Below is a small trained network, with its code and all its weights. Each question gives an input and a target symbol and asks what happens when units are switched off, that is, made to give their printed mean instead of their output.

import numpy as np


def w(rows, s, z=0):
    codes = np.array(rows[::2]) - 128.0
    scale = np.full(codes.shape[1], s)
    scale[-1] = z or s
    return codes * scale


def norm(h):
    return h / np.sqrt((h * h).mean(-1, keepdims=True) + 1e-5)


def f(y):
    return y / 2 * (1 + np.tanh(0.7978845608 * (y + 0.044715 * y**3)))


def softmax(a):
    e = np.exp(a - a.max(-1, keepdims=True))
    return e / e.sum(-1, keepdims=True)


def log_softmax(a):
    a = a - a.max(-1, keepdims=True)
    return a - np.log(np.exp(a).sum(-1, keepdims=True))


def net(x, mask):
    ids = ['ΘΩαβεηλμξπστφψ'.index(c) for c in x.split()]
    T = len(ids)
    res = E[ids] + P[:T]
    u = 0
    for l in range(2):
        r = norm(res)
        for j in range(2):
            rows = slice(3 * j, 3 * j + 3)
            q, k, v = (r @ M[l][rows].T for M in (Q, K, V))
            z = softmax(np.where(np.tri(T) > 0, q @ k.T / 3**0.5, -1e9)) @ v
            o = O[l][rows]
            res = res + np.where(mask[u + j], z, o[:, -1]) @ o[:, :-1]
        u += 2
        y = f(norm(res) @ A[l][:, :-1].T + A[l][:, -1])
        res = res + np.where(mask[u : u + 8], y, B[l][:, -1]) @ B[l][:, :-1]
        u += 8
    return log_softmax(norm(res)[-1] @ U[:, :-1].T + U[:, -1])


Q, K, V, O, A, B = {}, {}, {}, {}, {}, {}
E = w([
[119,146,147,120,165,97,113,118,141],'Θ',
[99,128,150,166,187,109,141,174,92],'Ω',
[120,97,148,147,158,170,126,130,85],'α',
[100,115,121,143,82,99,121,107,97],'β',
[163,120,100,122,107,178,114,90,146],'ε',
[69,156,117,150,149,77,89,142,136],'η',
[127,169,108,132,107,102,156,110,93],'λ',
[152,118,118,129,168,135,129,106,89],'μ',
[92,131,151,132,139,127,122,96,97],'ξ',
[89,116,109,106,127,95,154,56,110],'π',
[172,37,4,23,94,124,105,175,79],'σ',
[111,172,84,147,145,163,141,138,172],'τ',
[162,102,90,131,147,107,98,94,145],'φ',
[53,51,189,85,112,162,105,111,175],'ψ',
],0.028)
P = w([
[114,127,92,84,189,134,128,204,112],'0',
[117,104,156,230,175,126,9,98,66],'1',
[111,118,198,200,122,134,73,47,71],'2',
[110,155,223,147,117,157,64,57,78],'3',
[96,157,199,127,119,161,87,88,77],'4',
[84,164,205,141,129,152,106,78,106],'5',
[94,120,205,145,134,134,76,70,96],'6',
[81,110,202,172,131,144,87,68,126],'7',
[90,106,185,159,129,128,90,84,147],'8',
[64,113,164,143,138,169,95,69,130],'9',
[87,92,163,147,169,142,90,72,167],'10',
[53,63,117,168,188,145,85,63,184],'11',
[87,79,136,128,197,118,88,77,170],'12',
[103,73,120,139,146,93,93,59,151],'13',
],0.011)
Q[0] = w([
[107,175,129,145,96,111,106,98,58],'0.h1',
[179,137,140,154,88,94,182,170,184],'0.h1',
[4,125,112,116,185,151,100,7,121],'0.h1',
[59,133,129,152,137,172,103,89,147],'0.h2',
[128,169,72,133,104,162,166,211,238],'0.h2',
[252,175,131,150,59,232,180,176,245],'0.h2',
],0.024)
K[0] = w([
[159,156,137,92,112,104,97,163,117],'0.h1',
[137,129,97,181,123,112,100,73,138],'0.h1',
[142,109,38,33,151,122,95,184,70],'0.h1',
[90,91,87,130,119,179,135,181,107],'0.h2',
[128,180,101,243,113,161,120,44,222],'0.h2',
[72,169,236,251,180,178,151,61,158],'0.h2',
],0.027)
V[0] = w([
[217,163,140,156,218,180,169,92,109],'0.h1',
[244,182,60,181,124,74,155,123,145],'0.h1',
[197,110,163,158,72,249,97,233,149],'0.h1',
[64,155,140,174,167,113,124,113,57],'0.h2',
[89,144,147,113,213,120,88,86,175],'0.h2',
[123,91,100,136,166,167,143,31,120],'0.h2',
],0.019)
O[0] = w([
[128,18,127,164,131,123,246,70,123,161],'0.h1',
[240,126,198,77,184,166,196,145,117,4],'0.h1',
[63,129,84,160,118,252,173,147,51,91],'0.h1',
[40,140,183,104,164,53,136,127,120,208],'0.h2',
[103,159,151,160,81,90,182,77,185,181],'0.h2',
[158,108,141,166,124,140,83,71,148,150],'0.h2',
],0.011,0.017)
A[0] = w([
[125,178,131,135,71,126,97,106,121,141],'0.n1',
[163,157,176,92,98,100,140,143,158,168],'0.n2',
[106,94,164,126,99,134,127,52,98,111],'0.n3',
[172,180,66,176,148,126,87,84,82,143],'0.n4',
[112,145,152,143,148,133,204,117,151,97],'0.n5',
[169,77,4,84,121,76,131,176,101,2],'0.n6',
[97,154,79,115,156,157,134,118,180,7],'0.n7',
[113,127,98,123,92,84,159,177,197,122],'0.n8',
],0.025,0.004)
B[0] = w([
[101,202,148,118,154,128,165,136,138,178],'0.n1',
[141,106,80,204,198,134,136,128,154,173],'0.n2',
[166,172,119,165,145,98,82,116,130,248],'0.n3',
[130,68,193,102,185,166,122,137,58,185],'0.n4',
[145,106,120,101,113,144,60,119,75,195],'0.n5',
[141,150,102,40,124,194,88,3,123,148],'0.n6',
[150,77,132,131,79,102,176,110,146,137],'0.n7',
[92,84,147,121,162,159,137,102,116,187],'0.n8',
],0.023,0.016)
Q[1] = w([
[103,91,133,140,138,107,119,106,131],'1.h1',
[137,137,119,114,112,118,164,164,116],'1.h1',
[137,133,101,123,120,113,120,126,114],'1.h1',
[160,160,219,119,129,147,177,183,111],'1.h2',
[134,95,139,255,185,70,87,123,102],'1.h2',
[147,96,107,156,94,79,87,190,133],'1.h2',
],0.033)
K[1] = w([
[156,137,74,100,140,94,165,167,98],'1.h1',
[141,183,168,208,93,83,151,109,121],'1.h1',
[120,134,151,135,120,102,137,109,101],'1.h1',
[160,220,241,142,152,160,172,78,97],'1.h2',
[144,190,68,6,157,100,167,252,123],'1.h2',
[189,89,98,89,129,114,10,144,67],'1.h2',
],0.025)
V[1] = w([
[178,199,93,242,173,128,147,134,144],'1.h1',
[193,95,61,91,65,100,151,4,101],'1.h1',
[161,129,56,135,26,147,23,158,223],'1.h1',
[110,131,229,124,135,188,146,63,238],'1.h2',
[99,75,91,146,137,212,155,127,179],'1.h2',
[196,154,81,53,109,123,89,140,171],'1.h2',
],0.032)
O[1] = w([
[139,159,61,240,70,105,174,178,128,109],'1.h1',
[101,46,114,80,224,109,218,141,46,132],'1.h1',
[4,48,109,205,182,165,65,169,123,42],'1.h1',
[181,55,199,155,142,170,183,70,228,123],'1.h2',
[136,147,129,137,155,240,178,99,130,107],'1.h2',
[156,131,235,101,176,119,96,220,124,1],'1.h2',
],0.019,0.032)
A[1] = w([
[224,80,131,128,144,188,105,94,50,178],'1.n1',
[83,90,167,194,121,83,102,126,153,110],'1.n2',
[149,244,160,158,77,128,139,106,182,156],'1.n3',
[43,181,154,94,87,210,69,83,104,128],'1.n4',
[46,156,151,39,72,112,89,81,175,150],'1.n5',
[191,145,94,98,109,93,116,236,213,1],'1.n6',
[185,99,97,116,126,54,194,159,88,68],'1.n7',
[3,60,136,133,180,184,69,139,137,65],'1.n8',
],0.028,0.0036)
B[1] = w([
[116,212,123,103,147,71,99,175,172,207],'1.n1',
[160,140,101,60,172,147,93,109,142,165],'1.n2',
[47,59,135,82,166,163,172,152,104,251],'1.n3',
[246,50,116,158,84,129,98,96,137,224],'1.n4',
[126,188,226,202,162,138,118,166,91,228],'1.n5',
[166,128,44,89,58,134,119,137,85,144],'1.n6',
[102,95,179,166,87,177,109,148,140,182],'1.n7',
[76,68,121,101,160,253,173,87,94,170],'1.n8',
],0.033,0.022)
U = w([
[17,183,134,68,58,186,119,163,224,101],'Θ',
[100,157,35,171,105,138,98,71,100,236],'Ω',
[145,36,191,173,144,52,133,161,60,118],'α',
[213,135,153,240,193,139,163,202,151,213],'β',
[10,184,192,201,198,99,93,113,174,42],'ε',
[219,88,126,72,37,165,184,208,134,176],'η',
[60,97,90,26,206,175,141,137,65,49],'λ',
[141,89,142,128,144,141,253,49,198,72],'μ',
[178,255,93,161,199,196,193,166,144,71],'ξ',
[134,160,147,127,61,158,27,219,192,252],'π',
[143,179,225,85,54,106,141,57,82,92],'σ',
[161,128,130,101,162,156,127,144,139,115],'τ',
[183,69,88,115,171,61,77,135,226,140],'φ',
[117,31,178,193,102,253,57,122,143,48],'ψ',
],0.0083,0.0029)

Each question gives the input, a string of symbols that net reads in full, and the target symbol t.
The units are the heads (3 rows each of Q, K, V and O) and the neurons (one row each of A and B). Each row of codes is followed by its name. A weight is (code - 128) times the scale printed after its matrix; where a second scale follows, it is the last column's (O, A, B and U).
mask holds one flag per unit, layer by layer, with each layer's heads first. A switched-off unit (its flag False) gives its mean, the last column of its rows in O or B, instead of its output. The means were averaged over made-up inputs and are rounded, as every weight is.
A unit's drop is (log p(t) with every unit on - log p(t) with that unit switched off) / (log p(t) with every unit on - log p(t) with every unit switched off).
The circuit of an input: a set's keep is (log p(t) with only the set's units on - log p(t) with every unit switched off) / (log p(t) with every unit on - log p(t) with every unit switched off). Starting from the 12 units with the biggest drops (on a tie, the unit counted first), units are removed one at a time, each time the one whose removal leaves the highest keep (on an exact tie, the one counted first), for as long as the keep stays at least 0.8.
units of the circuit, in order: the units of the circuit, biggest drop first
most important unit: the unit with the biggest drop
k most important neurons: the k neurons with the biggest drops, biggest first
top k neurons in layer l: the k neurons of layer l with the biggest drops, biggest first
which heads matter: for each layer, one digit per head in row order, 1 if its drop is at least 0.15 and else 0, layers parted by /
input Θ τ μ, target μ: most important unit => 0.n2
input β ψ ψ, target π: units of the circuit, in order => (0.h1, 1.h2)
input α α α λ Ω α α λ, target Ω: which heads matter => 10 / 00
input π Ω Ω Θ μ ψ α ψ σ, target ψ: which heads matter => 10 / 10
input π α Ω τ η π, target φ: units of the circuit, in order => (0.h1, 0.n2)
input β Θ μ π ψ α Ω α λ μ, target π: units of the circuit, in order => (0.h1, 1.h2)
input ε ψ β, target ξ: units of the circuit, in order => (0.h1, 0.h2, 1.n1)
input τ α λ Θ π α σ Ω λ Ω Θ ψ α Θ, target ψ: units of the circuit, in order => (1.h1, 0.h1, 0.h2)
input ε π ψ μ Ω ψ α, target ξ: units of the circuit, in order => (0.h1, 1.n1)
input α π α Ω Θ σ α α Θ μ α π μ ψ, target ψ: units of the circuit, in order => (0.h1, 0.h2, 1.h1, 1.n4)
input Θ α π λ α Ω, target μ: 2 most important neurons => (0.n2, 0.n8)
input Θ ξ φ α ψ σ τ λ η Θ Θ τ, target μ: units of the circuit, in order => (1.h2, 0.n6, 0.n3, 0.n8)
input Θ η ψ, target μ: 2 most important neurons => (0.n2, 0.n8)
input ε α τ α ε ξ σ Θ α, target λ: units of the circuit, in order => (1.h1)
input Ω α ψ α η Θ α τ β π ε, target σ: which heads matter => 00 / 10
input π α Ω Ω σ Θ α μ α α π ψ α α, target ψ: 3 most important neurons => (0.n3, 1.n8, 0.n7)
input Θ ψ φ π ψ Ω Θ Θ α α β Θ α μ, target μ: top 2 neurons in layer 0 => (0.n8, 0.n2)
input β π α τ, target π: which heads matter => 10 / 11
input α α ξ α α Θ, target Ω: which heads matter => 10 / 00
input Θ π μ Ω Θ α, target μ: which heads matter => 10 / 01
input μ π φ Θ λ Θ φ α Θ π Θ α, target α: which heads matter => 10 / 10
input τ Ω α, target λ: top 2 neurons in layer 0 => (0.n5, 0.n4)
input Θ π Θ α Θ π α Ω α π α π φ τ, target μ: 2 most important neurons => (0.n8, 0.n2)
input λ α ε ξ α π π α α, target η: which heads matter => 10 / 10
input π α μ α α Θ α ψ ξ β π Ω, target φ: which heads matter => 00 / 00
input ε α β π Θ β β Θ ψ β α α σ ψ, target ψ: top 4 neurons in layer 0 => (0.n3, 0.n5, 0.n1, 0.n2)
input β Θ ξ μ Θ α, target π: most important unit => 0.h1
input λ Θ Ω Θ, target η: top neuron in layer 1 => (1.n6)
input Ω λ Ω ε α, target σ: top 2 neurons in layer 1 => (1.n5, 1.n3)
